Below are the code and all the weights of a small trained network. Each question names an input and a class and asks about switching units off, where a switched-off unit gives its printed mean instead of its output.

import numpy as np


def w(rows, s, z=0):
    codes = np.array(rows[::2]) - 128.0
    scale = np.full(codes.shape[1], s)
    scale[-1] = z or s
    return codes * scale


def norm(h):
    return h / np.sqrt((h * h).mean(-1, keepdims=True) + 1e-5)


def f(y):
    return np.maximum(y, 0)


def log_softmax(a):
    a = a - a.max(-1, keepdims=True)
    return a - np.log(np.exp(a).sum(-1, keepdims=True))


def net(x, mask):
    res = np.array(x, float).reshape(1, 6) / 4 @ E
    u = 0
    for l in range(2):
        y = f(norm(res) @ A[l][:, :-1].T + A[l][:, -1])
        res = res + np.where(mask[u : u + 3], y, B[l][:, -1]) @ B[l][:, :-1]
        u += 3
    return log_softmax(norm(res)[-1] @ U[:, :-1].T + U[:, -1])


A, B = {}, {}
E = w([
[69,92,181,184],'x0',
[131,54,96,129],'x1',
[173,57,133,79],'x2',
[218,42,204,123],'x3',
[107,80,126,43],'x4',
[67,150,1,130],'x5',
],0.007)
A[0] = w([
[9,103,143,30,7],'0.n1',
[139,161,214,131,19],'0.n2',
[52,71,195,242,1],'0.n3',
],0.014,0.005)
B[0] = w([
[55,55,34,18,234],'0.n1',
[122,178,179,83,189],'0.n2',
[67,50,187,254,254],'0.n3',
],0.016,0.0044)
A[1] = w([
[254,81,119,141,3],'1.n1',
[48,242,53,174,52],'1.n2',
[213,176,208,134,36],'1.n3',
],0.017,0.0054)
B[1] = w([
[255,86,86,169,183],'1.n1',
[134,237,50,198,254],'1.n2',
[98,184,212,18,191],'1.n3',
],0.022,0.008)
U = w([
[123,192,46,183,200],'0',
[81,73,58,67,176],'1',
[141,153,196,60,124],'2',
[99,84,186,235,99],'3',
[251,84,102,124,1],'4',
],0.02,0.0025)

Each question gives the input, the list of numbers given to net, and the class t.
The units are the neurons (one row each of A and B). Each row of codes is followed by its name. A weight is (code - 128) times the scale printed after its matrix; where a second scale follows, it is the last column's (A, B and U).
mask holds one flag per neuron, layer by layer. A switched-off neuron (its flag False) gives its mean, the last column of its row in B, instead of its output. The means were averaged over made-up inputs and are rounded, as every weight is.
A unit's drop is (log p(t) with every unit on - log p(t) with that unit switched off) / (log p(t) with every unit on - log p(t) with every unit switched off).
The circuit of an input: a set's keep is (log p(t) with only the set's units on - log p(t) with every unit switched off) / (log p(t) with every unit on - log p(t) with every unit switched off). Starting from all 6 units, units are removed one at a time, each time the one whose removal leaves the highest keep (on an exact tie, the one counted first), for as long as the keep stays at least 0.8.
units of the circuit, in order: the units of the circuit, biggest drop first
k most important neurons: the k neurons with the biggest drops, biggest first
k most important neurons of layer l: the k neurons of layer l with the biggest drops, biggest first
drop when u is switched off: that unit's drop, to one decimal
input [-7,4,4,-3,0,-3], class 4: most important neuron -> 0.n1
input [6,-8,-8,-1,6,0], class 3: 2 most important neurons -> 0.n3; 1.n1
input [0,6,-2,8,4,7], class 4: units of the circuit, in order -> 0.n1; 0.n3; 1.n1
input [-8,3,2,-5,3,-7], class 4: 3 most important neurons -> 0.n2; 1.n1; 0.n1
input [5,0,7,1,7,-6], class 1: units of the circuit, in order -> 1.n3; 1.n1; 0.n3
input [1,-4,3,-5,-1,-3], class 2: units of the circuit, in order -> 0.n1; 0.n2; 1.n3
input [-1,3,-3,6,1,-3], class 2: 3 most important neurons -> 1.n3; 0.n1; 0.n2
input [4,-3,-3,-3,-6,-1], class 3: 2 most important neurons of layer 0 -> 0.n3; 0.n1
input [-6,-2,4,1,-3,-1], class 4: 2 most important neurons -> 1.n1; 0.n2
input [-4,0,4,-5,4,1], class 1: 2 most important neurons -> 0.n1; 1.n2
input [-5,1,0,3,-7,1], class 4: 2 most important neurons -> 1.n1; 0.n2
input [3,-2,-5,-3,3,-4], class 3: drop when 1.n2 is switched off -> 0.1
input [5,7,3,-1,1,0], class 3: drop when 0.n3 is switched off -> 0.7
input [6,-1,-7,-5,-3,-4], class 3: units of the circuit, in order -> 0.n3
input [-4,-1,7,-5,-5,-5], class 2: drop when 0.n1 is switched off -> 0.0
input [1,3,-4,-7,6,4], class 1: 2 most important neurons -> 0.n1; 1.n1
